Below is a small trained network, with its code and all its weights. Each question gives an input and a class and asks what happens when units are switched off, that is, made to give their printed mean instead of their output.

import numpy as np


def w(rows, s, z=0):
    codes = np.array(rows[::2]) - 128.0
    scale = np.full(codes.shape[1], s)
    scale[-1] = z or s
    return codes * scale


def norm(h):
    return h / np.sqrt((h * h).mean(-1, keepdims=True) + 1e-5)


def f(y):
    return y / 2 * (1 + np.tanh(0.7978845608 * (y + 0.044715 * y**3)))


def log_softmax(a):
    a = a - a.max(-1, keepdims=True)
    return a - np.log(np.exp(a).sum(-1, keepdims=True))


def net(x, mask):
    res = np.array(x, float).reshape(1, 3) / 4 @ E
    u = 0
    for l in range(2):
        y = f(norm(res) @ A[l][:, :-1].T + A[l][:, -1])
        res = res + np.where(mask[u : u + 8], y, B[l][:, -1]) @ B[l][:, :-1]
        u += 8
    return log_softmax(norm(res)[-1] @ U[:, :-1].T + U[:, -1])


A, B = {}, {}
E = w([
[60,75,251,161,150,88,194,145,113,200],'x0',
[107,168,145,148,60,152,103,198,112,155],'x1',
[134,108,42,123,104,165,250,135,215,190],'x2',
],0.0021)
A[0] = w([
[163,187,105,128,106,207,62,198,158,122,6],'0.n1',
[105,101,163,119,102,162,174,104,196,189,108],'0.n2',
[190,104,79,64,201,145,143,47,147,75,149],'0.n3',
[190,204,99,115,128,134,3,94,94,36,134],'0.n4',
[110,66,162,124,214,50,116,43,103,92,75],'0.n5',
[118,129,133,175,136,164,158,69,183,188,59],'0.n6',
[165,159,8,91,90,210,155,119,194,99,35],'0.n7',
[164,139,125,63,125,145,141,88,143,133,25],'0.n8',
],0.003,0.0016)
B[0] = w([
[77,127,131,144,78,163,165,106,121,136,150],'0.n1',
[70,124,79,107,114,86,73,117,74,93,164],'0.n2',
[154,46,127,116,187,89,121,179,150,131,201],'0.n3',
[16,97,82,94,131,60,212,180,108,161,251],'0.n4',
[75,139,121,176,123,242,161,68,132,77,188],'0.n5',
[100,137,83,66,136,100,142,164,110,116,135],'0.n6',
[173,143,252,141,123,176,74,63,122,150,224],'0.n7',
[113,101,168,118,117,122,112,130,129,137,113],'0.n8',
],0.0036,0.0029)
A[1] = w([
[113,99,112,180,107,127,231,165,165,156,140],'1.n1',
[79,78,104,85,206,52,184,85,127,105,42],'1.n2',
[101,125,221,215,153,155,100,112,109,105,128],'1.n3',
[254,100,131,128,167,107,110,76,173,86,5],'1.n4',
[74,214,92,134,81,94,164,166,102,143,10],'1.n5',
[180,124,155,158,206,189,130,29,142,66,58],'1.n6',
[173,221,158,155,82,213,78,85,134,136,76],'1.n7',
[144,171,213,174,106,92,38,182,101,125,41],'1.n8',
],0.0039,0.0012)
B[1] = w([
[112,150,115,97,143,90,14,153,45,33,197],'1.n1',
[216,67,41,201,147,180,136,150,165,36,254],'1.n2',
[205,225,79,116,121,160,135,95,191,135,196],'1.n3',
[57,110,173,76,147,70,133,118,146,236,160],'1.n4',
[119,201,202,68,112,87,102,99,120,181,193],'1.n5',
[64,251,189,78,75,62,84,97,68,194,197],'1.n6',
[117,6,103,153,129,202,150,139,98,46,167],'1.n7',
[232,56,65,149,128,96,179,173,200,179,160],'1.n8',
],0.0031,0.0028)
U = w([
[110,47,36,145,198,101,145,141,115,30,253],'0',
[39,194,127,79,60,58,96,201,48,148,170],'1',
[150,235,164,191,175,174,144,13,132,85,27],'2',
[229,177,162,190,101,94,159,187,175,203,49],'3',
[133,82,153,43,166,104,116,57,177,228,95],'4',
[137,78,125,125,44,255,126,111,118,112,87],'5',
],0.0099,0.0015)

Each question gives the input, the list of numbers given to net, and the class t.
The units are the neurons (one row each of A and B). Each row of codes is followed by its name. A weight is (code - 128) times the scale printed after its matrix; where a second scale follows, it is the last column's (A, B and U).
mask holds one flag per neuron, layer by layer. A switched-off neuron (its flag False) gives its mean, the last column of its row in B, instead of its output. The means were averaged over made-up inputs and are rounded, as every weight is.
A unit's drop is (log p(t) with every unit on - log p(t) with that unit switched off) / (log p(t) with every unit on - log p(t) with every unit switched off).
The circuit of an input: a set's keep is (log p(t) with only the set's units on - log p(t) with every unit switched off) / (log p(t) with every unit on - log p(t) with every unit switched off). Starting from the 12 units with the biggest drops (on a tie, the unit counted first), units are removed one at a time, each time the one whose removal leaves the highest keep (on an exact tie, the one counted first), for as long as the keep stays at least 0.8.
units of the circuit, in order: the units of the circuit, biggest drop first
unit that matters most: the unit with the biggest drop
top k neurons: the k neurons with the biggest drops, biggest first
top k neurons in layer l: the k neurons of layer l with the biggest drops, biggest first
input [-6,-5,1], class 4: top 2 neurons -> [0.n7, 1.n4]
input [1,0,-7], class 2: top 3 neurons -> [0.n5, 1.n3, 0.n3]
input [4,-6,-6], class 2: unit that matters most -> 0.n5
input [7,-4,-7], class 2: units of the circuit, in order -> [0.n5, 1.n3]
input [-1,7,1], class 5: units of the circuit, in order -> [0.n4, 1.n7]
input [-4,7,1], class 5: units of the circuit, in order -> [0.n7, 1.n7]
input [0,-7,3], class 4: top 4 neurons -> [0.n4, 1.n4, 1.n6, 1.n7]
input [6,-7,-1], class 2: top 2 neurons -> [0.n4, 0.n5]
input [5,-8,-1], class 2: units of the circuit, in order -> [0.n5, 0.n4]
input [0,2,8], class 5: top 4 neurons -> [0.n4, 0.n7, 1.n6, 0.n3]
input [1,7,-7], class 3: top 2 neurons -> [1.n8, 0.n2]
input [6,1,-1], class 3: units of the circuit, in order -> [0.n4, 1.n8]
input [2,-7,-8], class 2: top 3 neurons -> [0.n5, 1.n6, 1.n3]
input [2,2,-8], class 3: units of the circuit, in order -> [1.n8, 1.n3]
input [0,-6,4], class 4: top 2 neurons -> [0.n4, 1.n4]
input [4,-8,2], class 0: units of the circuit, in order -> [1.n2]
input [-1,-1,-6], class 0: top 3 neurons -> [0.n4, 1.n2, 1.n6]
input [7,4,-1], class 3: top 2 neurons -> [0.n4, 1.n8]
input [0,-2,7], class 4: top 2 neurons in layer 1 -> [1.n4, 1.n7]
input [-8,-5,3], class 4: unit that matters most -> 0.n7
